Below is a small trained network, with its code and all its weights. Each question gives an input and a class and asks what happens when units are switched off, that is, made to give their printed mean instead of their output.

import numpy as np


def w(rows, s, z=0):
    codes = np.array(rows[::2]) - 128.0
    scale = np.full(codes.shape[1], s)
    scale[-1] = z or s
    return codes * scale


def norm(h):
    return h / np.sqrt((h * h).mean(-1, keepdims=True) + 1e-5)


def f(y):
    return y / 2 * (1 + np.tanh(0.7978845608 * (y + 0.044715 * y**3)))


def log_softmax(a):
    a = a - a.max(-1, keepdims=True)
    return a - np.log(np.exp(a).sum(-1, keepdims=True))


def net(x, mask):
    res = np.array(x, float).reshape(1, 6) / 4 @ E
    u = 0
    for l in range(2):
        y = f(norm(res) @ A[l][:, :-1].T + A[l][:, -1])
        res = res + np.where(mask[u : u + 3], y, B[l][:, -1]) @ B[l][:, :-1]
        u += 3
    return log_softmax(norm(res)[-1] @ U[:, :-1].T + U[:, -1])


A, B = {}, {}
E = w([
[200,195,135,115,148,75,156,106,110],'x0',
[128,133,118,140,126,130,137,140,132],'x1',
[118,82,2,98,116,48,124,75,93],'x2',
[128,134,127,115,111,128,130,127,123],'x3',
[149,136,106,229,111,179,115,75,25],'x4',
[136,129,122,137,130,134,120,126,138],'x5',
],0.0031)
A[0] = w([
[170,115,122,213,103,185,126,91,52,17],'L0N0',
[220,225,127,109,152,87,199,71,113,2],'L0N1',
[4,42,91,141,110,216,127,107,147,45],'L0N2',
],0.004,0.0022)
B[0] = w([
[60,163,140,70,107,91,118,113,203,254],'L0N0',
[142,30,124,175,60,88,3,209,84,214],'L0N1',
[190,112,159,147,124,53,70,168,60,223],'L0N2',
],0.0066,0.0017)
A[1] = w([
[94,167,92,218,88,159,117,30,45,6],'L1N0',
[104,131,37,89,128,98,136,73,130,164],'L1N1',
[136,58,2,116,141,103,165,62,64,78],'L1N2',
],0.0049,0.0019)
B[1] = w([
[96,53,37,3,123,31,191,150,245,199],'L1N0',
[108,151,205,110,142,158,166,138,182,214],'L1N1',
[166,202,225,200,177,249,140,148,75,253],'L1N2',
],0.0052,0.004)
U = w([
[152,205,208,202,168,253,162,120,89,249],'0',
[167,1,90,175,94,58,2,201,46,81],'1',
[63,98,69,36,128,79,185,112,249,46],'2',
],0.0059,0.0012)

Each question gives the input, the list of numbers given to net, and the class t.
The units are the neurons (one row each of A and B). Each row of codes is followed by its name. A weight is (code - 128) times the scale printed after its matrix; where a second scale follows, it is the last column's (A, B and U).
mask holds one flag per neuron, layer by layer. A switched-off neuron (its flag False) gives its mean, the last column of its row in B, instead of its output. The means were averaged over made-up inputs and are rounded, as every weight is.
A unit's drop is (log p(t) with every unit on - log p(t) with that unit switched off) / (log p(t) with every unit on - log p(t) with every unit switched off).
The circuit of an input: a set's keep is (log p(t) with only the set's units on - log p(t) with every unit switched off) / (log p(t) with every unit on - log p(t) with every unit switched off). Starting from all 6 units, units are removed one at a time, each time the one whose removal leaves the highest keep (on an exact tie, the one counted first), for as long as the keep stays at least 0.8.
units of the circuit, in order: the units of the circuit, biggest drop first
unit that matters most: the unit with the biggest drop
k most important neurons: the k neurons with the biggest drops, biggest first
k most important neurons of layer l: the k neurons of layer l with the biggest drops, biggest first
drop of u: that unit's drop, to one decimal
input [2,-5,-1,-4,-2,1], class 1: unit that matters most	L1N2
input [8,5,-1,-8,-7,-3], class 1: units of the circuit, in order	(L0N1; L1N1)
input [-5,7,5,-2,5,-4], class 0: 3 most important neurons	(L1N2; L0N1; L0N2)
input [8,4,-6,7,8,7], class 1: units of the circuit, in order	(L0N1; L1N2)
input [-2,1,-5,-6,8,0], class 2: units of the circuit, in order	(L1N0; L1N2)
input [-4,-8,-2,-3,2,4], class 1: 3 most important neurons	(L0N2; L1N2; L1N1)
input [6,5,7,-5,6,3], class 0: 2 most important neurons	(L1N2; L0N2)
input [0,-8,8,5,7,1], class 0: 2 most important neurons	(L1N2; L1N1)
input [-8,3,-6,3,3,-3], class 1: units of the circuit, in order	(L0N2; L1N2)
input [3,5,3,-8,-1,-6], class 0: 3 most important neurons	(L0N2; L1N2; L1N0)
input [-5,-5,6,-1,-4,-6], class 0: 2 most important neurons	(L0N1; L1N2)
input [-3,7,7,1,8,8], class 2: 2 most important neurons	(L1N0; L0N0)
input [6,-8,-3,1,-2,-1], class 1: 2 most important neurons	(L0N1; L1N2)
input [-5,-2,0,0,4,3], class 1: unit that matters most	L0N2
input [-2,-1,3,8,3,-6], class 0: 3 most important neurons	(L1N2; L0N1; L0N2)
input [6,-6,-1,-5,6,0], class 1: 2 most important neurons	(L0N1; L1N1)
input [6,8,-2,-2,-6,-1], class 1: 2 most important neurons of layer 0	(L0N1; L0N0)
input [5,-8,6,-7,5,7], class 0: 2 most important neurons of layer 0	(L0N2; L0N1)
input [-4,5,6,-3,0,2], class 0: 2 most important neurons	(L1N2; L0N1)
input [-4,-7,7,6,4,2], class 0: unit that matters most	L1N2
input [-4,-5,-1,-6,7,3], class 2: drop of L1N0	0.1
input [1,0,-1,-4,3,7], class 2: drop of L1N2	0.4
input [1,5,3,7,6,-3], class 2: drop of L0N2	0.0
input [8,-5,-1,7,-5,-8], class 1: drop of L0N1	0.7
